Where the symbols take the points:
from | w u l g i z
q18 | q378 . q684 q81 q234 q872
q616 | q73 . q63 q872 q818 q530
q256 | q101 q571 q96 q239 q332 q119
q81 | q180 . q722 q530 q456 q674
q251 | . q399 q153 q175 q369 q249
q848 | . q124 q175 q383 q246 q327
q96 | q928 q27 q332 q380 q256 q650
q650 | q611 q818 q73 q612 q119 q96
q624 | q523 q722 q217 q256 q180 q324
q628 | . q380 q879 q594 q249 q153
q332 | q461 q530 q256 q378 q96 q73
q246 | . q116 q848 q611 q175 q594
q722 | q624 . q456 q571 q81 q786
q460 | q612 . q872 q795 q17 q234
q872 | q690 . q17 q674 q460 q18
q119 | q41 q63 q650 q399 q73 q256
q234 | q380 . q18 q456 q684 q460
q41 | . q119 q611 q251 q383 q101
q818 | q650 . q616 q460 q63 q27
q612 | q153 q460 q690 q116 q399 q380
q674 | q124 . q786 q616 q795 q81
q928 | . q96 q461 q628 q101 q611
q180 | q327 q81 q624 q332 q217 q124
q795 | q116 . q674 q818 q786 q456
q594 | . q217 q327 q928 q523 q246
q73 | q383 q616 q119 q690 q650 q332
q17 | q399 . q460 q786 q872 q684
q27 | q96 . q530 q234 q571 q818
q153 | . q612 q369 q246 q251 q628
q461 | . q332 q101 q879 q928 q383
q378 | q879 q18 q239 q180 q380 q690
q327 | . q180 q523 q461 q594 q848
q116 | q246 q795 q124 q650 q324 q217
q217 | q594 q456 q180 q96 q624 q116
q786 | q324 . q795 q63 q674 q722
q239 | q249 q684 q380 q624 q378 q399
q175 | . q324 q246 q41 q848 q523
q101 | . q256 q928 q249 q461 q41
q380 | q628 q234 q378 q217 q239 q612
q523 | . q624 q594 q101 q327 q175
q383 | . q73 q41 q369 q611 q461
q879 | . q378 q249 q327 q628 q369
q249 | . q239 q628 q523 q879 q251
q571 | q256 . q27 q684 q530 q63
q684 | q239 . q234 q722 q18 q17
q324 | q175 q786 q116 q119 q124 q624
q124 | q848 q674 q324 q73 q116 q180
q399 | q251 q17 q612 q324 q690 q239
q63 | q119 . q818 q17 q616 q571
q456 | q217 . q81 q27 q722 q795
q690 | q369 q872 q399 q124 q612 q378
q369 | . q690 q251 q848 q153 q879
q530 | q332 . q571 q18 q27 q616
q611 | . q650 q383 q153 q41 q928

The rows follow the links: the fewer symbols apart two points are, the more alike their rows tend to be.

Each row is also shifted at random along 2 hidden directions that mean nothing.

Name the point of each row.
[ -90,    8,  -35,    4,   37,    8,    9,   40,   14,  -37,  -18,   -6,    7,  -37,  -11,  -16,    0,  -16,  -14,   14,   -9,  -29,    6,    3,  -17,    6,    3,   -1,  -18,   21,    9,  -27,  -44,   21,   27,  -15,  -10,  -13,  -29,    4,   -3,    4,  -25,   -7,  -22,  -16,   26,    6,    6,   13,  -12,   -1] -> q119
[  11,  -57,    6,    4,  -29,   34,   21,   -1,    4,   -7,    7,   10,  -47,    8,    9,    6,   19,   12,  -37,    3,  -22,    7,  -22,   13,   21,  -15,    0,   -8,   15,  -12,   21,   12,   16,  -22,  -20,    0,  -18,   25,    3,  -13,    4,   19,   14,  -10,    8,  -11,   -4,   -5,    7,  -30,    8,   21] -> q530
[  11,   13,   -3,    2,  -42,  -37,  -27,   20,  -20,   31,  -33,  -35,   -9,   28,    3,  -11,   -4,   10,  -10,  -11,   16,   -8,   16,   -9,   -8,  -26,   11,   29,   -1,   44,   15,  -13,   41,   -7,    7,   -3,   11,   18,  -30,    2,  -15,   -8,   10,   -3,  -15,   14,   13,  -13,    4,  -26,    5,    9] -> q124
[  39,   70,   -6,  -27,  -16,  -18,  -10,   14,  -27,   14,  -27,   -2,   21,  -17,    1,  -28,  -22,  -27,   24,  -11,   -9,   -8,   -2,  -28,   -3,   -8,   21,   18,   -6,   37,    5,  -36,   -6,   14,   33,  -21,   24,    8,  -29,   17,   29,  -11,  -21,  -16,  -33,   22,   13,   -2,    6,   11,  -11,  -16] -> q175
[ 111,   21,    2,  -27,  -41,    6,    5,  -25,  -20,   20,   -7,   21,   23,   -1,  -17,   -7,   -9,   -9,   25,  -21,   -9,   44,   18,   -3,  -11,   19,   31,   17,   21,  -12,    4,   22,   -3,   -1,  -12,   12,    8,  -31,   -8,    6,   16,  -13,    2,    7,   11,   19,  -17,  -24,  -14,   22,   13,  -24] -> q594
[ 106,   25,   20,  -22,  -18,   21,   -2,  -33,  -13,    3,    8,   41,   31,   -5,  -15,  -22,  -14,  -11,   35,   -7,    3,   25,  -17,   -5,   -3,   40,    1,  -19,   11,   -8,  -18,    8,  -11,    5,    9,   -5,   20,   -6,   17,    0,   15,   25,   -1,   -5,   10,   53,  -34,   13,    8,   13,  -13,   12] -> q628
[ -63,   51,    7,   73,   16,   -4,   -3,   19,  -11,   20,   24,  -12,    3,   22,   25,  -22,  -32,  -46,  -29,   24,    8,  -20,  -45,  -40,  -27,   10,   -5,   36,  -18,   41,  -18,  -14,  -10,   28,   46,  -17,   44,   65,   -9,   33,  -16,   19,   56,  -14,  -27,  -54,  -36,    9,    3,  -24,    4,   35] -> q795
[ -81,   -2,  -16,   40,   25,  -35,  -18,   12,   10,   13,    6,  -50,   -4,   20,   23,   16,    4,   15,  -24,   18,   11,  -14,   21,    1,    0,  -28,   -6,   30,  -11,   26,   16,    2,   41,   -4,   -6,   15,  -19,   16,   -8,   -6,  -28,  -18,   33,    4,    3,  -37,   15,  -26,  -15,  -30,    5,    5] -> q674
[  14,   37,    8,  -16,    0,  -21,    0,    5,   29,   -2,  -11,    1,    7,   29,    1,    2,   14,    3,   22,   14,   24,  -47,    9,  -11,    1,  -10,  -29,  -22,    1,   -1,   19,  -37,   -8,   10,   10,  -21,  -14,  -24,   -7,  -16,   -7,  -21,  -19,    0,  -23,   12,   25,   38,   17,    5,  -30,  -11] -> q399
[  -8,    3,    7,   12,  -15,   24,   21,   17,   -1,  -21,  -20,   -9,  -33,    3,   -1,    3,   -2,  -20,  -17,   22,   -7,  -46,  -16,  -14,  -12,  -28,    3,   -6,  -19,    1,    9,  -30,  -10,   20,   30,  -23,   -4,   18,  -24,    6,    9,    0,    3,   -6,  -20,  -50,   10,   29,   28,  -10,   -5,   -1] -> q63
[ 175,   28,   27,   -9,  -79,   40,    0,  -37,   -3,    0,   31,   50,  -14,   28,   -4,  -14,  -11,  -22,   13,   -4,   -9,   -2,  -27,   -6,   21,   13,    4,  -10,   26,   -7,   -4,    6,  -21,   -5,    6,  -13,   30,   18,   26,    4,   15,   31,   13,  -17,   -5,   31,  -48,   43,   23,  -14,    0,   16] -> q380
[  65,  -17,   -6,   -7,  -11,   30,   10,   -6,  -14,  -17,  -11,   31,   20,  -34,  -21,  -21,   -7,  -12,   13,   -8,  -20,   47,   -8,    0,  -20,   39,   22,    2,   -7,   -8,  -17,   27,  -24,   -2,    3,   16,   18,  -13,   -9,   15,   17,   13,  -15,  -11,   -1,   11,  -20,  -15,  -13,    6,    3,    8] -> q928
[  76,   25,   21,   26,  -63,   14,    8,    5,   34,   13,    7,   -7,   -4,   61,    1,   26,    0,  -15,   13,   42,   15,  -48,    2,   14,    2,  -21,  -13,  -13,   21,   -3,    6,    0,   -3,    4,    7,  -22,   -7,    9,   11,   -7,  -30,   -2,   25,    3,   -8,   -8,  -36,   26,   41,  -20,  -10,   26] -> q460
[-198,    5,  -22,    8,  125,   26,   18,   15,  -32,  -53,   22,   63,  -14,  -68,   35,  -48,  -18,  -30,  -47,  -19,  -16,   27,  -93,  -45,  -21,   50,   17,    9,  -27,   37,  -52,  -21,  -45,   30,   72,   13,   50,   90,  -18,   33,   34,   48,   -1,  -55,  -15,  -26,    8,   -3,  -30,   14,   -3,   28] -> q256
[ -13,  -13,   -3,   47,  -26,   11,   -2,   19,   10,  -17,  -13,  -13,    9,  -29,   -5,   10,  -18,  -15,    4,   38,    1,  -22,    6,   10,  -40,   20,   -5,    1,  -20,   22,  -10,    5,  -26,   14,   18,  -10,    8,  -14,  -35,   12,   -7,    1,   13,   -4,   -2,  -22,  -36,   -6,   19,   -6,  -24,    9] -> q650
[  33,   40,   23,  -50,    0,    0,   18,  -33,  -30,    2,   14,   23,  -21,   -4,    1,  -17,    6,  -23,  -19,  -32,  -30,   33,  -32,  -32,   10,  -15,   40,   29,   26,    9,   -2,  -25,   -6,    9,   28,   -2,   13,   28,   -1,    2,   16,    4,    4,  -20,    5,  -12,   17,   16,  -13,    3,   25,   -8] -> q624
[ -17,  -61,    9,   -6,   -3,   25,    4,    1,  -27,  -27,    7,    9,  -33,  -45,   11,  -13,    1,   18,  -26,  -19,   -2,   31,  -22,    8,   12,   19,    5,   -4,    1,    2,  -10,   15,   11,  -29,  -11,    3,   -1,   27,   11,   -1,   26,   36,   -1,  -23,   11,   14,   -1,   -9,  -14,  -24,   17,   20] -> q332
[  35,  -10,    2,   43,  -68,   26,    3,   22,    5,  -12,    2,  -16,  -10,   19,   -4,    9,  -14,  -21,  -10,   48,   -5,  -38,   -4,    9,  -18,  -14,    1,    6,  -10,   17,    3,    5,  -21,   15,    4,   -8,    4,    8,  -23,   15,  -10,    2,   12,   -7,   -3,  -38,  -33,   13,   33,  -19,   -4,   19] -> q818
[ -67,    8,    6,  -24,   76,  -14,   -5,  -16,    2,  -14,   15,   37,   31,  -17,   -3,   -4,   -2,   17,   13,  -22,   -3,   19,  -11,  -17,    0,   32,   -6,  -13,   -4,  -12,  -25,   -3,  -19,   13,   11,    7,    6,   -5,   21,    2,   22,   10,  -21,    4,   -7,   42,   15,   10,  -32,   22,   -4,   -3] -> q249

Start, symbols taken left to right, then the point you end at.
Answers are names.
[ -40,  -26,   26,    9,   15,    5,    2,  -11,    1,   14,   48,   20,  -29,   26,   15,    0,   17,    7,  -17,    0,    5,    2,  -51,    2,   14,    3,  -25,  -13,    7,    7,  -15,    1,   21,   -1,    2,    1,    3,   45,   34,  -10,   -3,   34,   28,  -16,   10,    1,   -5,   12,   -1,  -36,   17,   36]
l i i => q234
[  85,   -9,   24,  -39,  -29,   10,  -32,  -15,   -5,    6,  -11,   15,   16,    2,  -16,   -4,    5,   21,   20,  -40,   11,   20,    1,   12,   29,   17,   -2,  -14,   14,  -10,    7,    0,   21,  -29,  -20,   -4,   -2,    5,   31,   -7,   18,   15,  -20,    8,   -8,   63,   -7,    8,  -15,   -4,   -7,    9]
l g g u => q256
[ 161,   52,    4,   20,  -93,    0,   -9,   -2,  -12,   31,  -16,  -26,    8,   28,   -4,   -5,  -26,  -39,   27,   22,   -3,  -21,    6,    1,  -18,  -26,   33,   29,    9,   28,   19,   -2,   -2,    4,    8,  -11,    1,  -20,  -17,    8,   -8,   -4,   22,    2,    5,  -15,  -32,   22,   36,  -22,    3,  -11]
l z u g => q530
[ -32,   25,    7,   42,   10,   -9,  -23,   25,   37,   -9,    4,    5,   39,   24,   -4,    5,  -20,  -12,   33,   41,   33,  -26,   -6,   -7,  -36,   28,  -33,  -29,  -16,   14,  -27,   -6,   -7,   24,   30,  -19,   18,   20,    7,   14,  -15,   -8,   17,    5,  -23,    9,  -45,    8,   10,  -10,  -26,   25]
i u => q17
[  22,  -36,   11,   28,  -49,   10,   -7,   38,  -22,   -4,  -29,  -24,  -15,  -27,    4,  -26,   -3,   -4,  -14,    4,   29,  -21,  -24,    8,  -11,   15,    3,   -4,  -13,   46,    1,  -27,   12,   -9,   23,  -19,   18,   37,  -42,   19,   14,   15,   -8,  -34,  -32,   22,    9,   -6,   22,  -29,  -24,   21]
z u => q530
[ -60,  -15,  -20,   43,   40,   11,  -15,   31,   15,  -37,  -17,   -2,   45,  -45,  -11,    2,  -27,  -10,    8,   -2,   21,   18,   13,   10,  -38,   28,  -22,    6,  -35,   12,  -16,   15,  -15,   11,   19,    7,   17,   -9,  -31,   31,   -4,   -3,    0,    0,    0,    4,  -19,  -27,   -3,   30,  -23,   -2]
l z z => q383
[  90,  -48,    3,  -33,  -48,   26,    7,   -5,  -28,  -18,  -28,    8,  -16,  -40,  -38,   -7,   15,   23,    3,  -32,   -4,   29,   15,   18,    5,   -5,   10,   -1,   21,  -21,   21,    7,   15,   -9,  -36,    8,  -17,  -24,   -3,  -11,   12,    6,  -26,   -2,    8,   40,   18,  -15,  -12,    0,    5,  -22]
g z i i => q251
[  25,    2,   -6,  -34,    3,  -23,  -24,   -8,  -23,   15,   -2,   -1,    8,  -21,  -16,  -10,   -1,   13,    3,  -43,    0,   50,    1,    2,   10,   13,   20,   21,   14,   -5,    0,   19,   30,  -17,  -19,   26,    0,    5,   13,    5,   16,    6,   -5,    8,   13,   32,   10,  -29,  -25,    9,   16,  -12]
z l i u => q124
[  22,   29,    1,    2,   12,    5,  -13,  -10,  -21,   14,   33,   25,   10,    0,   15,  -10,  -22,  -21,  -10,  -10,  -27,   48,  -29,  -21,   -1,    9,   31,   39,    2,   -2,  -20,   27,   -3,   11,    9,    8,   34,   27,   13,   19,    7,   11,   29,    5,   17,  -15,  -48,  -12,  -11,    8,   20,    8]
l l i => q180
[ -16,   -7,   28,   -9,   18,   16,  -17,  -14,  -23,    9,   26,   44,  -16,   12,    9,  -33,   -8,   -6,   -3,  -32,   24,   16,  -68,  -26,   18,   34,  -15,  -16,   10,    5,  -33,  -11,   21,  -19,   25,   -6,   37,   70,   36,   20,   15,   43,   25,  -32,  -22,   52,  -20,   29,  -15,  -38,    9,   58]
z i z g => q217
[ 112,   26,   -1,  -18,  -62,  -10,  -34,    0,  -42,   28,  -44,  -16,   17,   -2,  -12,  -22,  -23,  -10,   29,  -30,   31,   -6,   13,    2,   -4,  -11,   20,   20,   -1,   51,   20,  -22,   31,   -5,    6,   -5,    4,   -1,  -32,    5,    7,   -4,  -13,  -17,  -20,   49,   18,   -6,    6,  -15,    5,   -9]
z u u z => q674
[  89,  -15,   -1,  -42,  -48,    4,    2,    8,    1,  -27,  -54,  -21,   21,  -35,  -20,   16,    0,   -1,   27,   14,  -11,  -22,   65,   20,   -5,  -14,   22,  -21,  -14,  -22,   24,  -13,  -17,   -3,  -21,  -17,  -22,  -74,  -27,  -16,    2,  -15,  -47,    7,   -6,   24,   27,   -8,   27,   33,  -16,  -34]
g g g u => q119
[  63,   74,    5,   19,  -21,    9,  -28,   34,  -44,   17,  -15,   11,   33,  -11,    8,  -32,  -52,  -60,   29,   -7,   16,    2,  -27,  -22,  -14,   27,   14,   28,  -20,   58,  -14,  -25,  -18,   35,   57,  -17,   66,   27,  -33,   52,   20,   19,   11,  -29,  -27,   26,  -35,   -1,   -1,   -4,   -6,   28]
l i z z => q246
[  41,  -24,    4,  -14,  -23,  -34,  -34,   -1,   14,   15,  -32,  -24,   36,   17,  -20,   33,   14,   41,   36,   -9,   35,   -8,   57,   28,    7,   -8,  -35,  -16,    0,  -14,   17,    1,   27,  -20,  -41,    6,  -32,  -58,   13,  -28,  -27,  -22,  -25,   24,   12,   51,   37,  -18,    4,    3,  -13,  -15]
u u g => q674
[ -46,    8,  -15,  -37,   70,  -29,    3,  -22,  -13,    3,    5,    1,   23,  -17,   -8,  -13,    3,   14,    1,  -30,  -17,   57,   22,   -7,   12,    5,   20,   19,    7,  -30,   -7,   11,    2,   13,  -14,   15,   -8,  -44,    4,   -6,   22,  -19,  -18,   26,   13,    1,   32,  -25,  -32,   42,   15,  -38]
l g => q928
